Below are the code and all the weights of a small trained network. Each question names an input and a target symbol and asks about switching units off, where a switched-off unit gives its printed mean instead of its output.

import numpy as np


def w(rows, s, z=0):
    codes = np.array(rows[::2]) - 128.0
    scale = np.full(codes.shape[1], s)
    scale[-1] = z or s
    return codes * scale


def f(y):
    return y / 2 * (1 + np.tanh(0.7978845608 * (y + 0.044715 * y**3)))


def softmax(a):
    e = np.exp(a - a.max(-1, keepdims=True))
    return e / e.sum(-1, keepdims=True)


def log_softmax(a):
    a = a - a.max(-1, keepdims=True)
    return a - np.log(np.exp(a).sum(-1, keepdims=True))


def net(x, mask):
    ids = ['ΓΔΘΛΠΦΨαβζημξτω'.index(c) for c in x.split()]
    T = len(ids)
    res = E[ids] + P[:T]
    u = 0
    for l in range(2):
        r = res
        for j in range(3):
            rows = slice(2 * j, 2 * j + 2)
            q, k, v = (r @ M[l][rows].T for M in (Q, K, V))
            z = softmax(np.where(np.tri(T) > 0, q @ k.T / 2**0.5, -1e9)) @ v
            o = O[l][rows]
            res = res + np.where(mask[u + j], z, o[:, -1]) @ o[:, :-1]
        u += 3
        y = f(res @ A[l][:, :-1].T + A[l][:, -1])
        res = res + np.where(mask[u : u + 4], y, B[l][:, -1]) @ B[l][:, :-1]
        u += 4
    return log_softmax(res[-1] @ U[:, :-1].T + U[:, -1])


Q, K, V, O, A, B = {}, {}, {}, {}, {}, {}
E = w([
[147,114,118,149],'Γ',
[130,103,117,149],'Δ',
[99,71,136,129],'Θ',
[145,122,115,186],'Λ',
[134,118,107,213],'Π',
[152,66,140,99],'Φ',
[97,78,114,200],'Ψ',
[133,107,110,161],'α',
[143,155,118,192],'β',
[99,134,136,171],'ζ',
[159,117,121,146],'η',
[109,114,116,166],'μ',
[81,137,113,207],'ξ',
[180,117,132,124],'τ',
[99,176,101,251],'ω',
],0.015)
P = w([
[120,152,134,73],'0',
[137,96,138,160],'1',
[135,105,70,151],'2',
[126,163,187,60],'3',
[90,159,97,43],'4',
[129,91,170,174],'5',
[140,110,38,134],'6',
[159,179,205,86],'7',
[71,161,69,30],'8',
[77,90,205,153],'9',
[154,131,8,125],'10',
[199,170,214,126],'11',
[30,113,68,84],'12',
[41,75,240,133],'13',
],0.015)
Q[0] = w([
[143,176,129,70],'0.h1',
[172,138,4,116],'0.h1',
[98,158,228,179],'0.h2',
[90,193,59,124],'0.h2',
[89,198,157,80],'0.h3',
[214,145,216,176],'0.h3',
],0.019)
K[0] = w([
[95,71,109,161],'0.h1',
[93,129,26,83],'0.h1',
[129,147,236,177],'0.h2',
[100,167,64,124],'0.h2',
[165,79,126,169],'0.h3',
[99,108,253,160],'0.h3',
],0.02)
V[0] = w([
[126,183,86,154],'0.h1',
[108,194,137,176],'0.h1',
[127,164,178,149],'0.h2',
[74,218,86,123],'0.h2',
[110,248,141,171],'0.h3',
[130,94,99,103],'0.h3',
],0.016)
O[0] = w([
[122,210,85,144,144],'0.h1',
[69,229,119,177,168],'0.h1',
[120,86,241,104,90],'0.h2',
[190,11,120,15,29],'0.h2',
[73,254,94,155,6],'0.h3',
[121,94,122,75,165],'0.h3',
],0.007,0.0017)
A[0] = w([
[176,175,175,76,90],'0.n1',
[243,137,148,254,193],'0.n2',
[75,121,116,91,6],'0.n3',
[79,90,115,169,93],'0.n4',
],0.0079,0.0019)
B[0] = w([
[46,131,158,87,136],'0.n1',
[167,134,157,81,254],'0.n2',
[64,214,2,210,128],'0.n3',
[200,169,160,150,169],'0.n4',
],0.0071,0.0054)
Q[1] = w([
[169,100,106,255],'1.h1',
[228,151,3,85],'1.h1',
[140,130,130,152],'1.h2',
[125,122,120,157],'1.h2',
[9,86,62,62],'1.h3',
[165,79,13,243],'1.h3',
],0.0083)
K[1] = w([
[66,136,113,7],'1.h1',
[88,99,52,99],'1.h1',
[80,118,128,109],'1.h2',
[144,142,138,101],'1.h2',
[207,129,45,157],'1.h3',
[137,147,88,57],'1.h3',
],0.015)
V[1] = w([
[253,190,118,79],'1.h1',
[110,142,183,102],'1.h1',
[113,155,234,126],'1.h2',
[166,142,63,104],'1.h2',
[13,54,72,172],'1.h3',
[124,105,133,203],'1.h3',
],0.019)
O[1] = w([
[2,77,93,199,252],'1.h1',
[133,103,98,43,189],'1.h1',
[184,113,37,54,147],'1.h2',
[72,78,201,149,117],'1.h2',
[227,176,184,65,158],'1.h3',
[194,160,96,170,222],'1.h3',
],0.013,0.0037)
A[1] = w([
[31,243,96,125,28],'1.n1',
[210,132,96,254,31],'1.n2',
[80,87,115,92,196],'1.n3',
[162,200,155,145,252],'1.n4',
],0.0084,0.0044)
B[1] = w([
[188,200,134,118,250],'1.n1',
[199,188,188,198,174],'1.n2',
[154,131,108,188,236],'1.n3',
[8,69,138,56,253],'1.n4',
],0.014,0.0061)
U = w([
[145,120,124,143,172],'Γ',
[87,95,148,132,109],'Δ',
[118,111,141,115,3],'Θ',
[84,101,163,99,184],'Λ',
[210,47,87,123,193],'Π',
[162,134,200,112,122],'Φ',
[76,78,64,107,5],'Ψ',
[61,124,146,71,164],'α',
[96,100,192,139,98],'β',
[131,151,46,107,192],'ζ',
[159,102,144,72,75],'η',
[89,95,134,131,52],'μ',
[150,134,159,143,51],'ξ',
[126,182,128,86,7],'τ',
[122,110,1,22,145],'ω',
],0.0095,0.0051)

Each question gives the input, a string of symbols that net reads in full, and the target symbol t.
The units are the heads (2 rows each of Q, K, V and O) and the neurons (one row each of A and B). Each row of codes is followed by its name. A weight is (code - 128) times the scale printed after its matrix; where a second scale follows, it is the last column's (O, A, B and U).
mask holds one flag per unit, layer by layer, with each layer's heads first. A switched-off unit (its flag False) gives its mean, the last column of its rows in O or B, instead of its output. The means were averaged over made-up inputs and are rounded, as every weight is.
A unit's drop is (log p(t) with every unit on - log p(t) with that unit switched off) / (log p(t) with every unit on - log p(t) with every unit switched off).
The circuit of an input: a set's keep is (log p(t) with only the set's units on - log p(t) with every unit switched off) / (log p(t) with every unit on - log p(t) with every unit switched off). Starting from the 12 units with the biggest drops (on a tie, the unit counted first), units are removed one at a time, each time the one whose removal leaves the highest keep (on an exact tie, the one counted first), for as long as the keep stays at least 0.8.
circuit, biggest first: the units of the circuit, biggest drop first
k most important neurons: the k neurons with the biggest drops, biggest first
k most important neurons of layer l: the k neurons of layer l with the biggest drops, biggest first
input η Λ ω Φ Ψ Φ β Ψ Ψ β β, target Φ: 4 most important neurons : 1.n2; 0.n2; 0.n3; 0.n1
input β α Φ Ψ τ Φ Φ Θ, target Π: circuit, biggest first : 0.h3; 0.h1; 1.n4
input ζ Γ β Φ α Φ ω Φ μ, target τ: 2 most important neurons : 1.n1; 0.n3
input Ψ Φ Ψ ξ Φ Φ μ ζ μ Φ α Φ, target Π: circuit, biggest first : 0.h3; 0.h1
input ξ β Φ Ψ τ ζ β, target Ψ: 2 most important neurons of layer 1 : 1.n2; 1.n1
input Φ ζ Φ Ψ Γ, target Π: circuit, biggest first : 0.h3; 1.n4
input Φ ω Φ τ ξ Λ ζ Φ Φ τ η Φ, target Ψ: circuit, biggest first : 1.h1; 1.h3; 0.h2; 0.n2
input η Ψ Φ β ζ μ μ Φ η β β ξ ξ, target ζ: circuit, biggest first : 0.h3; 1.n1
input Π ζ Π Λ β ω Φ, target ζ: circuit, biggest first : 0.h2; 0.h3
input Φ Φ Ψ ζ Φ, target Φ: circuit, biggest first : 1.h1
input Ψ α Γ, target Φ: 2 most important neurons : 1.n2; 0.n2
input Ψ ω ω, target Φ: circuit, biggest first : 1.n2; 1.h1
input ξ Θ β ξ, target η: circuit, biggest first : 0.h2; 1.h1; 1.n4
input Λ ξ β Π Φ Φ Ψ ζ Φ, target Φ: circuit, biggest first : 1.h1; 1.h3
input ζ Λ Φ Φ ω α Λ, target τ: most important neuron : 1.n1
input Γ α τ Γ α Λ ξ ω Φ Φ Φ ξ μ, target Π: 2 most important neurons : 1.n4; 0.n2
input α ξ ζ α ζ ξ β Φ ζ Φ α Φ β Φ, target Π: circuit, biggest first : 0.h1; 1.h3; 0.h3
input Ψ β Φ β, target ζ: 4 most important neurons : 0.n2; 1.n1; 1.n4; 0.n3
input α ω τ Φ, target τ: circuit, biggest first : 1.n1; 0.h1; 0.h3
input Γ Φ ξ Φ τ Π Ψ Ψ τ ξ ζ Φ, target α: circuit, biggest first : 1.n4; 0.h2; 1.h3
input τ ζ ζ, target Ψ: circuit, biggest first : 1.h3
input ζ Φ Φ, target ω: 2 most important neurons of layer 1 : 1.n2; 1.n3
input α τ μ Φ Θ Λ, target Π: 3 most important neurons : 1.n4; 0.n2; 0.n1
input β Θ Ψ α β Φ ω τ τ α ξ Φ ξ, target α: 2 most important neurons : 1.n4; 0.n2
input Γ Λ Φ β α, target Π: 2 most important neurons of layer 1 : 1.n4; 1.n3
input Φ β β, target Π: 2 most important neurons : 0.n2; 1.n4
input Θ ζ Φ ξ Φ Θ ζ β Φ Λ τ, target Π: most important neuron : 1.n4
